Here is a tiny trained network, its code and every weight. The questions are about switching its units off for an input and a class, where a switched-off unit gives its printed mean instead of its output.

import numpy as np


def w(rows, s, z=0):
    codes = np.array(rows[::2]) - 128.0
    scale = np.full(codes.shape[1], s)
    scale[-1] = z or s
    return codes * scale


def f(y):
    return y / 2 * (1 + np.tanh(0.7978845608 * (y + 0.044715 * y**3)))


def log_softmax(a):
    a = a - a.max(-1, keepdims=True)
    return a - np.log(np.exp(a).sum(-1, keepdims=True))


def net(x, mask):
    res = np.array(x, float).reshape(1, 5) / 4 @ E
    y = f(res @ A[0][:, :-1].T + A[0][:, -1])
    res = res + np.where(mask, y, B[0][:, -1]) @ B[0][:, :-1]
    return log_softmax(res[-1] @ U[:, :-1].T + U[:, -1])


A, B = {}, {}
E = w([
[30,113,100,150,233,95],'x0',
[137,126,105,118,141,144],'x1',
[178,250,149,110,167,94],'x2',
[200,123,78,182,109,76],'x3',
[127,83,75,47,89,61],'x4',
],0.011)
A[0] = w([
[165,160,90,107,187,130,133],'neuron 1',
[124,209,122,99,104,103,84],'neuron 2',
[133,185,179,104,184,90,45],'neuron 3',
[152,70,135,135,235,81,6],'neuron 4',
[162,112,79,50,118,87,86],'neuron 5',
[136,120,88,251,103,40,106],'neuron 6',
[101,113,111,67,125,61,69],'neuron 7',
[69,109,197,73,119,158,187],'neuron 8',
[78,61,101,174,116,145,220],'neuron 9',
[83,124,130,160,164,64,47],'neuron 10',
[139,169,126,171,127,213,68],'neuron 11',
[91,129,119,158,173,72,16],'neuron 12',
[82,119,106,145,204,126,104],'neuron 13',
[154,132,145,185,166,178,68],'neuron 14',
[91,102,66,159,73,216,241],'neuron 15',
[111,145,115,120,142,134,141],'neuron 16',
[154,110,153,237,196,169,22],'neuron 17',
[71,205,174,81,114,120,130],'neuron 18',
[151,191,71,151,132,61,94],'neuron 19',
[109,111,101,144,198,124,85],'neuron 20',
[66,136,185,40,125,181,164],'neuron 21',
[92,138,124,122,167,129,28],'neuron 22',
],0.011,0.0025)
B[0] = w([
[65,209,59,198,77,134,177],'neuron 1',
[36,153,166,191,77,108,207],'neuron 2',
[17,178,130,133,115,161,221],'neuron 3',
[194,180,244,86,85,100,179],'neuron 4',
[94,86,227,33,201,129,210],'neuron 5',
[188,119,57,219,233,171,221],'neuron 6',
[28,79,198,108,217,158,195],'neuron 7',
[207,110,31,187,132,139,231],'neuron 8',
[66,197,96,160,76,200,240],'neuron 9',
[207,134,205,71,59,38,186],'neuron 10',
[167,85,174,10,125,209,205],'neuron 11',
[221,175,154,107,57,35,181],'neuron 12',
[167,180,129,100,75,54,218],'neuron 13',
[102,55,220,67,166,122,190],'neuron 14',
[122,176,125,145,49,174,224],'neuron 15',
[165,110,93,137,110,120,144],'neuron 16',
[61,109,239,100,197,243,217],'neuron 17',
[113,122,1,174,140,125,229],'neuron 18',
[52,76,96,164,154,138,203],'neuron 19',
[165,202,140,139,97,79,187],'neuron 20',
[247,143,67,164,222,112,254],'neuron 21',
[211,148,98,54,162,151,163],'neuron 22',
],0.0051,0.0081)
U = w([
[252,172,178,72,75,91,122],'0',
[101,72,179,54,226,149,83],'1',
[148,133,110,134,156,129,254],'2',
[192,120,61,169,216,129,87],'3',
[64,162,93,158,99,147,66],'4',
],0.011,0.0068)

Each question gives the input, the list of numbers given to net, and the class t.
The units are the neurons (one row each of A and B). Each row of codes is followed by its name. A weight is (code - 128) times the scale printed after its matrix; where a second scale follows, it is the last column's (A, B and U).
mask holds one flag per neuron, in row order. A switched-off neuron (its flag False) gives its mean, the last column of its row in B, instead of its output. The means were averaged over made-up inputs and are rounded, as every weight is.
A unit's drop is (log p(t) with every unit on - log p(t) with that unit switched off) / (log p(t) with every unit on - log p(t) with every unit switched off).
The circuit of an input: a set's keep is (log p(t) with only the set's units on - log p(t) with every unit switched off) / (log p(t) with every unit on - log p(t) with every unit switched off). Starting from the 12 units with the biggest drops (on a tie, the unit counted first), units are removed one at a time, each time the one whose removal leaves the highest keep (on an exact tie, the one counted first), for as long as the keep stays at least 0.8.
circuit, biggest first: the units of the circuit, biggest drop first
unit that matters most: the unit with the biggest drop
k most important neurons: the k neurons with the biggest drops, biggest first
drop of u: that unit's drop, to one decimal
input [7,-5,-8,-4,6], class 4: circuit, biggest first -> neuron 9
input [-6,6,-8,6,5], class 4: circuit, biggest first -> neuron 9; neuron 21
input [-5,-6,8,-7,7], class 4: circuit, biggest first -> neuron 2; neuron 18
input [1,-1,-3,-6,1], class 3: circuit, biggest first -> neuron 21; neuron 8
input [3,5,3,1,5], class 1: circuit, biggest first -> neuron 5; neuron 7
input [-3,-1,4,-8,-1], class 3: circuit, biggest first -> neuron 21; neuron 18
input [1,3,-6,-6,2], class 3: circuit, biggest first -> neuron 21; neuron 8
input [-6,-7,6,8,0], class 3: circuit, biggest first -> neuron 6; neuron 19
input [-1,-6,6,7,7], class 1: 2 most important neurons -> neuron 5; neuron 7
input [5,4,8,-3,4], class 4: circuit, biggest first -> neuron 3; neuron 1
input [3,-1,-6,5,-8], class 1: 2 most important neurons -> neuron 17; neuron 14
input [-6,5,-8,3,2], class 4: circuit, biggest first -> neuron 9; neuron 21
input [2,4,-5,2,3], class 4: 3 most important neurons -> neuron 9; neuron 21; neuron 15
input [0,-5,7,-6,0], class 4: 3 most important neurons -> neuron 3; neuron 2; neuron 6
input [0,0,3,7,2], class 3: circuit, biggest first -> neuron 6
input [-3,-1,-5,-2,-6], class 1: 3 most important neurons -> neuron 17; neuron 11; neuron 14
input [8,-6,4,2,7], class 0: 3 most important neurons -> neuron 12; neuron 10; neuron 4
input [-5,1,5,-5,8], class 1: circuit, biggest first -> neuron 5; neuron 7
input [-1,-8,-8,1,-8], class 1: 3 most important neurons -> neuron 17; neuron 14; neuron 11
input [-7,-8,8,5,2], class 2: unit that matters most -> neuron 19
input [4,-8,-7,-8,-7], class 2: 2 most important neurons -> neuron 8; neuron 21
input [-4,7,3,6,-2], class 2: 2 most important neurons -> neuron 21; neuron 8
input [3,4,-5,-7,-4], class 3: 2 most important neurons -> neuron 21; neuron 8
input [-3,-4,-4,0,-5], class 1: drop of neuron 20 -> 0.1
